grid = [[34, -28, -32, -12, 23, -27, 17, 23], [31, -29, -24, -14, 24, -27, 20, 20], [34, -21, -25, -14, 21, -31, 19, 20], [33, -31, -25, -9, 29, -28, 19, 20], [28, -28, -28, -14, 23, -31, 19, 22], [31, -26, -30, -12, 27, -28, 20, 22], [-26, 24, 25, 11, -17, 29, -20, -21], [-33, 26, 26, 7, -25, 29, -21, -22], [29, -31, -29, -14, 24, -30, 20, 25], [-31, 28, 28, 12, -20, 28, -12, -19], [-23, 21, 22, 8, -23, 29, -27, -17], [28, -27, -23, -11, 25, -28, 20, 23], [30, -26, -29, -13, 21, -30, 18, 22], [-29, 30, 23, 12, -24, 29, -18, -22]]
grid[0,0] -> 34
grid[4,2] -> -28
grid[5,0] -> 31
grid[10,1] -> 21
grid[12] -> [30, -26, -29, -13, 21, -30, 18, 22]
grid[1,6] -> 20
grid[:, 7] -> [23, 20, 20, 20, 22, 22, -21, -22, 25, -19, -17, 23, 22, -22]
grid[11] -> [28, -27, -23, -11, 25, -28, 20, 23]
grid[5,1] -> -26
grid[13,6] -> -18
grid[6,5] -> 29
grid[11,4] -> 25
grid[3,1] -> -31
grid[12,3] -> -13
grid[9,4] -> -20
grid[3] -> [33, -31, -25, -9, 29, -28, 19, 20]
grid[7,7] -> -22
grid[3,4] -> 29
grid[8,6] -> 20
grid[0] -> [34, -28, -32, -12, 23, -27, 17, 23]
grid[13,0] -> -29
grid[11,3] -> -11
grid[10,7] -> -17
grid[:, 1] -> [-28, -29, -21, -31, -28, -26, 24, 26, -31, 28, 21, -27, -26, 30]
grid[:, 0] -> [34, 31, 34, 33, 28, 31, -26, -33, 29, -31, -23, 28, 30, -29]
grid[10,3] -> 8
grid[:, 3] -> [-12, -14, -14, -9, -14, -12, 11, 7, -14, 12, 8, -11, -13, 12]
grid[10] -> [-23, 21, 22, 8, -23, 29, -27, -17]
grid[11,2] -> -23
grid[4,4] -> 23
grid[6,4] -> -17
grid[8] -> [29, -31, -29, -14, 24, -30, 20, 25]
grid[9,3] -> 12
grid[7] -> [-33, 26, 26, 7, -25, 29, -21, -22]
grid[8,2] -> -29

M =
-3,-25,17,-1,21,15,-1,-7,-9,7,14,-22,-30,22,13
-3,-26,18,-1,21,16,-1,-7,-9,7,14,-24,-31,23,13
4,32,-21,2,-26,-19,1,8,11,-8,-17,29,38,-27,-16
-2,-20,14,-1,16,12,-1,-5,-7,5,11,-18,-24,17,10
3,28,-19,1,-23,-17,1,7,10,-7,-15,25,34,-24,-14
4,28,-19,2,-23,-17,1,8,10,-8,-15,26,33,-24,-14
-3,-22,16,-1,19,14,-1,-6,-8,6,13,-20,-27,20,11
M[0][0] = -3
M[5][9] = -8
M[4] = [3, 28, -19, 1, -23, -17, 1, 7, 10, -7, -15, 25, 34, -24, -14]
M[6] = [-3, -22, 16, -1, 19, 14, -1, -6, -8, 6, 13, -20, -27, 20, 11]
M[2][1] = 32
M[4][10] = -15
M[3][7] = -5
M[5] = [4, 28, -19, 2, -23, -17, 1, 8, 10, -8, -15, 26, 33, -24, -14]
M[:, 13] = [22, 23, -27, 17, -24, -24, 20]
M[0][2] = 17
M[1][14] = 13
M[2][2] = -21
M[:, 1] = [-25, -26, 32, -20, 28, 28, -22]
M[0][6] = -1
M[3][0] = -2
M[:, 6] = [-1, -1, 1, -1, 1, 1, -1]
M[1][7] = -7
M[1][0] = -3
M[3][5] = 12
M[3][12] = -24
M[4][8] = 10
M[0][12] = -30
M[1][11] = -24
M[1][13] = 23
M[6][0] = -3
M[6][3] = -1
M[2] = [4, 32, -21, 2, -26, -19, 1, 8, 11, -8, -17, 29, 38, -27, -16]
M[0][10] = 14
M[0][5] = 15
M[6][7] = -6
M[2][3] = 2
M[0][14] = 13
M[:, 5] = [15, 16, -19, 12, -17, -17, 14]
